Below is a small trained network, with its code and all its weights. Each question gives an input and a target symbol and asks what happens when units are switched off, that is, made to give their printed mean instead of their output.

import numpy as np


def w(rows, s, z=0):
    codes = np.array(rows[::2]) - 128.0
    scale = np.full(codes.shape[1], s)
    scale[-1] = z or s
    return codes * scale


def f(y):
    return np.maximum(y, 0)


def softmax(a):
    e = np.exp(a - a.max(-1, keepdims=True))
    return e / e.sum(-1, keepdims=True)


def log_softmax(a):
    a = a - a.max(-1, keepdims=True)
    return a - np.log(np.exp(a).sum(-1, keepdims=True))


def net(x, mask):
    ids = ['ΔΘΞΦαζηλπτψω'.index(c) for c in x.split()]
    T = len(ids)
    res = E[ids] + P[:T]
    u = 0
    for l in range(3):
        q, k, v = (res @ M[l].T for M in (Q, K, V))
        z = softmax(np.where(np.tri(T) > 0, q @ k.T / 3**0.5, -1e9)) @ v
        res = res + np.where(mask[u], z, O[l][:, -1]) @ O[l][:, :-1]
        u += 1
        y = f(res @ A[l][:, :-1].T + A[l][:, -1])
        res = res + np.where(mask[u : u + 4], y, B[l][:, -1]) @ B[l][:, :-1]
        u += 4
    return log_softmax(res[-1] @ U[:, :-1].T + U[:, -1])


Q, K, V, O, A, B = {}, {}, {}, {}, {}, {}
E = w([
[173,77,145,158],'Δ',
[58,178,210,127],'Θ',
[33,215,199,120],'Ξ',
[102,218,183,115],'Φ',
[55,134,225,74],'α',
[188,60,189,207],'ζ',
[137,20,93,142],'η',
[156,178,130,54],'λ',
[82,173,189,98],'π',
[249,159,108,9],'τ',
[24,125,45,255],'ψ',
[214,72,11,44],'ω',
],0.0052)
P = w([
[172,127,131,254],'0',
[78,128,119,95],'1',
[64,151,120,75],'2',
[60,128,134,39],'3',
[46,111,142,11],'4',
[40,123,141,8],'5',
[46,133,145,17],'6',
],0.0047)
Q[0] = w([
[12,202,235,53],'L0H1',
[248,56,16,202],'L0H1',
[3,200,243,62],'L0H1',
],0.0055)
K[0] = w([
[190,180,159,251],'L0H1',
[69,79,95,4],'L0H1',
[175,174,159,255],'L0H1',
],0.0053)
V[0] = w([
[254,146,82,26],'L0H1',
[37,121,152,1],'L0H1',
[222,179,76,218],'L0H1',
],0.0046)
O[0] = w([
[208,128,74,24,6],'L0H1',
[54,72,5,113,142],'L0H1',
[194,219,254,74,85],'L0H1',
],0.0051,0.0016)
A[0] = w([
[81,210,226,42,149],'L0N1',
[197,173,52,79,255],'L0N2',
[147,9,176,197,151],'L0N3',
[191,3,128,205,175],'L0N4',
],0.005,0.0036)
B[0] = w([
[207,202,239,134,255],'L0N1',
[135,21,39,1,203],'L0N2',
[171,15,54,243,172],'L0N3',
[223,10,38,196,175],'L0N4',
],0.0051,0.0032)
Q[1] = w([
[179,240,249,88],'L1H1',
[89,12,29,156],'L1H1',
[83,12,2,158],'L1H1',
],0.0049)
K[1] = w([
[176,207,253,119],'L1H1',
[98,68,4,126],'L1H1',
[64,52,3,116],'L1H1',
],0.0051)
V[1] = w([
[60,30,22,164],'L1H1',
[142,18,19,196],'L1H1',
[167,151,94,2],'L1H1',
],0.0054)
O[1] = w([
[82,8,24,186,170],'L1H1',
[137,9,31,188,159],'L1H1',
[102,180,70,3,1],'L1H1',
],0.0053,0.00089)
A[1] = w([
[46,230,222,143,141],'L1N1',
[227,14,23,163,137],'L1N2',
[5,153,121,220,252],'L1N3',
[255,227,237,222,110],'L1N4',
],0.0052,0.0035)
B[1] = w([
[153,196,243,155,239],'L1N1',
[205,74,31,111,253],'L1N2',
[9,25,131,209,213],'L1N3',
[122,251,254,101,201],'L1N4',
],0.0053,0.0063)
Q[2] = w([
[213,27,5,35],'L2H1',
[33,202,232,216],'L2H1',
[115,3,6,43],'L2H1',
],0.0054)
K[2] = w([
[20,124,76,18],'L2H1',
[201,117,174,222],'L2H1',
[1,124,94,61],'L2H1',
],0.005)
V[2] = w([
[2,106,153,225],'L2H1',
[242,38,7,43],'L2H1',
[11,32,40,230],'L2H1',
],0.0053)
O[2] = w([
[47,93,245,255,191],'L2H1',
[48,205,13,21,160],'L2H1',
[19,180,104,246,254],'L2H1',
],0.0051,0.0061)
A[2] = w([
[202,226,215,19,118],'L2N1',
[238,60,138,171,64],'L2N2',
[45,110,201,254,154],'L2N3',
[207,217,237,148,3],'L2N4',
],0.0053,0.0037)
B[2] = w([
[255,187,24,183,214],'L2N1',
[220,19,100,178,160],'L2N2',
[29,80,242,9,253],'L2N3',
[156,217,114,241,215],'L2N4',
],0.0053,0.014)
U = w([
[147,175,93,171,168],'Δ',
[27,43,204,18,228],'Θ',
[153,125,122,123,112],'Ξ',
[165,117,124,20,239],'Φ',
[175,15,143,186,166],'α',
[216,105,103,207,1],'ζ',
[166,137,130,80,122],'η',
[19,211,89,3,25],'λ',
[98,155,32,255,155],'π',
[139,101,127,160,172],'τ',
[74,159,148,174,9],'ψ',
[142,95,172,142,86],'ω',
],0.0048)

Each question gives the input, a string of symbols that net reads in full, and the target symbol t.
The units are the heads (3 rows each of Q, K, V and O) and the neurons (one row each of A and B). Each row of codes is followed by its name. A weight is (code - 128) times the scale printed after its matrix; where a second scale follows, it is the last column's (O, A, B and U).
mask holds one flag per unit, layer by layer, with each layer's heads first. A switched-off unit (its flag False) gives its mean, the last column of its rows in O or B, instead of its output. The means were averaged over made-up inputs and are rounded, as every weight is.
A unit's drop is (log p(t) with every unit on - log p(t) with that unit switched off) / (log p(t) with every unit on - log p(t) with every unit switched off).
The circuit of an input: a set's keep is (log p(t) with only the set's units on - log p(t) with every unit switched off) / (log p(t) with every unit on - log p(t) with every unit switched off). Starting from the 12 units with the biggest drops (on a tie, the unit counted first), units are removed one at a time, each time the one whose removal leaves the highest keep (on an exact tie, the one counted first), for as long as the keep stays at least 0.8.
circuit, biggest first: the units of the circuit, biggest drop first
unit that matters most: the unit with the biggest drop
k most important neurons: the k neurons with the biggest drops, biggest first
top k neurons in layer l: the k neurons of layer l with the biggest drops, biggest first
input ψ α η η α α π, target ψ: 3 most important neurons -> [L0N1 L2N4 L0N3]
input π Ξ α α η ζ, target π: 4 most important neurons -> [L1N2 L0N1 L1N1 L0N4]
input α ζ α α π, target Θ: circuit, biggest first -> [L2N1 L2N4]
input Φ η Δ, target π: 4 most important neurons -> [L2N3 L0N1 L1N2 L1N1]
input Ξ η ζ π ζ α, target α: top 3 neurons in layer 1 -> [L1N1 L1N4 L1N2]
input ω α τ α ζ α α, target Φ: unit that matters most -> L0H1
input η α η η α α α, target λ: top 2 neurons in layer 0 -> [L0N4 L0N3]
input ζ τ α, target Δ: top 3 neurons in layer 0 -> [L0N1 L0N4 L0N3]
input Ξ η ψ ζ η, target Θ: 3 most important neurons -> [L1N3 L2N3 L2N1]
input α ζ η η α η, target π: 2 most important neurons -> [L0N1 L1N2]
input ζ α α ζ Φ Θ, target Δ: 4 most important neurons -> [L2N1 L0N1 L2N4 L1N4]
input Ξ α τ ζ λ, target Φ: 2 most important neurons -> [L0N2 L1N3]
input ψ Θ Θ, target ψ: 2 most important neurons -> [L2N4 L0N1]
input α Θ α α Φ ψ η, target Θ: 3 most important neurons -> [L2N3 L1N3 L2N1]
input Φ α Θ, target ζ: top neuron in layer 1 -> [L1N4]
input ψ Θ Φ ψ ζ α α, target ψ: 3 most important neurons -> [L0N1 L2N4 L0N3]
input α α ψ Ξ Φ, target Θ: 2 most important neurons -> [L2N3 L2N1]
input α α ζ Θ π Ξ, target Θ: top 3 neurons in layer 2 -> [L2N3 L2N1 L2N4]
input α Ξ α η, target π: 4 most important neurons -> [L0N1 L1N1 L1N2 L0N2]
input Ξ Φ α α ζ α α, target α: top neuron in layer 1 -> [L1N4]
input η Ξ ψ α α ω ζ, target λ: top 2 neurons in layer 1 -> [L1N2 L1N1]
input η α π τ, target Φ: 3 most important neurons -> [L0N2 L1N3 L2N4]
input α α α ζ ω η, target λ: 2 most important neurons -> [L0N2 L1N2]
input ζ η α η α Ξ, target Δ: 3 most important neurons -> [L2N1 L0N1 L2N4]
input Δ α ω Ξ ζ Δ ω, target λ: top 2 neurons in layer 0 -> [L0N2 L0N1]
input ψ ψ α α ψ Φ, target ψ: top 3 neurons in layer 0 -> [L0N1 L0N3 L0N4]
input Φ α α ψ Φ, target ζ: top neuron in layer 2 -> [L2N1]
input α α π Φ Θ, target Θ: top 3 neurons in layer 2 -> [L2N3 L2N1 L2N4]
input η Θ τ η ψ Φ Ξ, target λ: top 2 neurons in layer 0 -> [L0N4 L0N3]
input ζ η η η Φ Θ, target Δ: top 2 neurons in layer 0 -> [L0N1 L0N4]
